Here is a tiny trained network, its code and every weight. The questions are about switching its units off for an input and a target symbol, where a switched-off unit gives its printed mean instead of its output.

import numpy as np


def w(rows, s, z=0):
    codes = np.array(rows[::2]) - 128.0
    scale = np.full(codes.shape[1], s)
    scale[-1] = z or s
    return codes * scale


def norm(h):
    return h / np.sqrt((h * h).mean(-1, keepdims=True) + 1e-5)


def f(y):
    return np.maximum(y, 0)


def softmax(a):
    e = np.exp(a - a.max(-1, keepdims=True))
    return e / e.sum(-1, keepdims=True)


def log_softmax(a):
    a = a - a.max(-1, keepdims=True)
    return a - np.log(np.exp(a).sum(-1, keepdims=True))


def net(x, mask):
    ids = ['αβζλμπτφψ'.index(c) for c in x.split()]
    T = len(ids)
    res = E[ids] + P[:T]
    u = 0
    for l in range(2):
        q, k, v = (norm(res) @ M[l].T for M in (Q, K, V))
        z = softmax(np.where(np.tri(T) > 0, q @ k.T / 2**0.5, -1e9)) @ v
        res = res + np.where(mask[u], z, O[l][:, -1]) @ O[l][:, :-1]
        u += 1
        y = f(norm(res) @ A[l][:, :-1].T + A[l][:, -1])
        res = res + np.where(mask[u : u + 4], y, B[l][:, -1]) @ B[l][:, :-1]
        u += 4
    return log_softmax(norm(res)[-1] @ U[:, :-1].T + U[:, -1])


Q, K, V, O, A, B = {}, {}, {}, {}, {}, {}
E = w([
[148,193,129,127],'α',
[119,233,2,114],'β',
[169,112,101,170],'ζ',
[166,181,158,123],'λ',
[175,140,137,66],'μ',
[17,153,147,118],'π',
[166,197,147,121],'τ',
[50,115,201,115],'φ',
[134,157,175,210],'ψ',
],0.019)
P = w([
[154,146,212,28],'0',
[254,172,185,108],'1',
[229,166,130,119],'2',
[204,174,119,125],'3',
[180,176,125,131],'4',
[156,163,128,138],'5',
[134,160,120,139],'6',
[115,146,115,144],'7',
[91,139,103,143],'8',
[77,106,101,160],'9',
[83,102,106,166],'10',
[60,110,81,164],'11',
],0.0073)
Q[0] = w([
[167,13,35,227],'0.h0',
[250,125,74,182],'0.h0',
],0.012)
K[0] = w([
[199,163,171,3],'0.h0',
[205,142,83,83],'0.h0',
],0.014)
V[0] = w([
[191,37,110,116],'0.h0',
[87,5,150,82],'0.h0',
],0.015)
O[0] = w([
[169,60,16,212,72],'0.h0',
[90,29,128,2,10],'0.h0',
],0.012,0.013)
A[0] = w([
[151,87,114,107,197],'0.n0',
[99,119,148,133,43],'0.n1',
[106,6,211,164,4],'0.n2',
[107,154,122,141,193],'0.n3',
],0.02,0.0027)
B[0] = w([
[104,82,97,152,138],'0.n0',
[122,159,176,119,145],'0.n1',
[171,252,139,216,146],'0.n2',
[114,109,180,144,254],'0.n3',
],0.019,0.0063)
Q[1] = w([
[160,184,252,200],'1.h0',
[215,211,193,155],'1.h0',
],0.017)
K[1] = w([
[8,132,101,201],'1.h0',
[5,118,131,175],'1.h0',
],0.014)
V[1] = w([
[138,226,23,63],'1.h0',
[5,142,94,118],'1.h0',
],0.031)
O[1] = w([
[116,253,47,52,23],'1.h0',
[11,142,118,190,2],'1.h0',
],0.024,0.004)
A[1] = w([
[200,77,78,16,188],'1.n0',
[178,112,35,250,170],'1.n1',
[75,116,253,35,110],'1.n2',
[72,43,115,11,4],'1.n3',
],0.02,0.0023)
B[1] = w([
[77,88,120,57,183],'1.n0',
[135,172,3,193,254],'1.n1',
[158,144,48,195,244],'1.n2',
[36,126,192,153,138],'1.n3',
],0.026,0.0087)
U = w([
[178,165,155,141,126],'α',
[109,222,133,95,76],'β',
[173,68,10,123,95],'ζ',
[159,112,157,109,193],'λ',
[108,63,143,78,254],'μ',
[24,114,136,187,87],'π',
[166,134,153,119,154],'τ',
[120,117,129,150,126],'φ',
[187,78,186,188,139],'ψ',
],0.014,0.0073)

Each question gives the input, a string of symbols that net reads in full, and the target symbol t.
The units are the heads (2 rows each of Q, K, V and O) and the neurons (one row each of A and B). Each row of codes is followed by its name. A weight is (code - 128) times the scale printed after its matrix; where a second scale follows, it is the last column's (O, A, B and U).
mask holds one flag per unit, layer by layer, with each layer's heads first. A switched-off unit (its flag False) gives its mean, the last column of its rows in O or B, instead of its output. The means were averaged over made-up inputs and are rounded, as every weight is.
A unit's drop is (log p(t) with every unit on - log p(t) with that unit switched off) / (log p(t) with every unit on - log p(t) with every unit switched off).
The circuit of an input: a set's keep is (log p(t) with only the set's units on - log p(t) with every unit switched off) / (log p(t) with every unit on - log p(t) with every unit switched off). Starting from all 10 units, units are removed one at a time, each time the one whose removal leaves the highest keep (on an exact tie, the one counted first), for as long as the keep stays at least 0.8.
circuit, biggest first: the units of the circuit, biggest drop first
k most important neurons: the k neurons with the biggest drops, biggest first
top k neurons in layer l: the k neurons of layer l with the biggest drops, biggest first
input μ λ ζ α τ ζ λ λ λ, target ζ: circuit, biggest first : (0.h0 1.h0 1.n0)
input β ζ φ, target β: circuit, biggest first : (0.h0 1.h0 0.n2)
input τ μ ψ ζ α μ ψ μ, target ψ: circuit, biggest first : (1.h0)
input μ φ φ β α, target β: circuit, biggest first : (0.h0 1.h0 0.n3)
input ψ τ τ β μ, target β: circuit, biggest first : (0.h0 1.h0)
input π α ζ α ζ α λ ψ α α μ ζ, target ζ: top 2 neurons in layer 1 : (1.n1 1.n0)
input α λ ψ α α φ π β λ τ, target β: top 3 neurons in layer 0 : (0.n3 0.n1 0.n2)
input β β μ φ, target β: circuit, biggest first : (0.h0 1.h0)
input μ π λ β α α ζ α, target ζ: 3 most important neurons : (1.n1 0.n3 0.n0)
input μ π α μ μ α ζ ψ μ μ φ, target ψ: 2 most important neurons : (0.n2 1.n1)
input ζ ψ φ β μ β, target β: 2 most important neurons : (0.n3 1.n2)
input ζ ζ α φ, target ζ: circuit, biggest first : (1.n2 0.h0)
input π ψ π φ λ μ β τ λ, target β: circuit, biggest first : (0.h0 1.h0 0.n3)
input μ ψ φ, target ψ: circuit, biggest first : (1.h0)
input ζ α β π ψ β β λ, target β: circuit, biggest first : (0.h0 1.h0)
input α α π ζ τ λ μ λ τ, target ζ: circuit, biggest first : (0.h0 1.n1)
input μ μ μ, target μ: 2 most important neurons : (1.n0 0.n3)
input μ ζ ζ μ, target ζ: 4 most important neurons : (0.n3 0.n0 1.n1 1.n0)
input α λ λ β φ ζ ζ ζ λ φ, target ζ: top 2 neurons in layer 0 : (0.n2 0.n3)
input ζ μ μ β ψ ζ μ β α τ, target β: 2 most important neurons : (1.n2 0.n3)
input ψ ζ α ψ ψ λ φ α α λ ζ μ, target ζ: 2 most important neurons : (1.n1 1.n0)
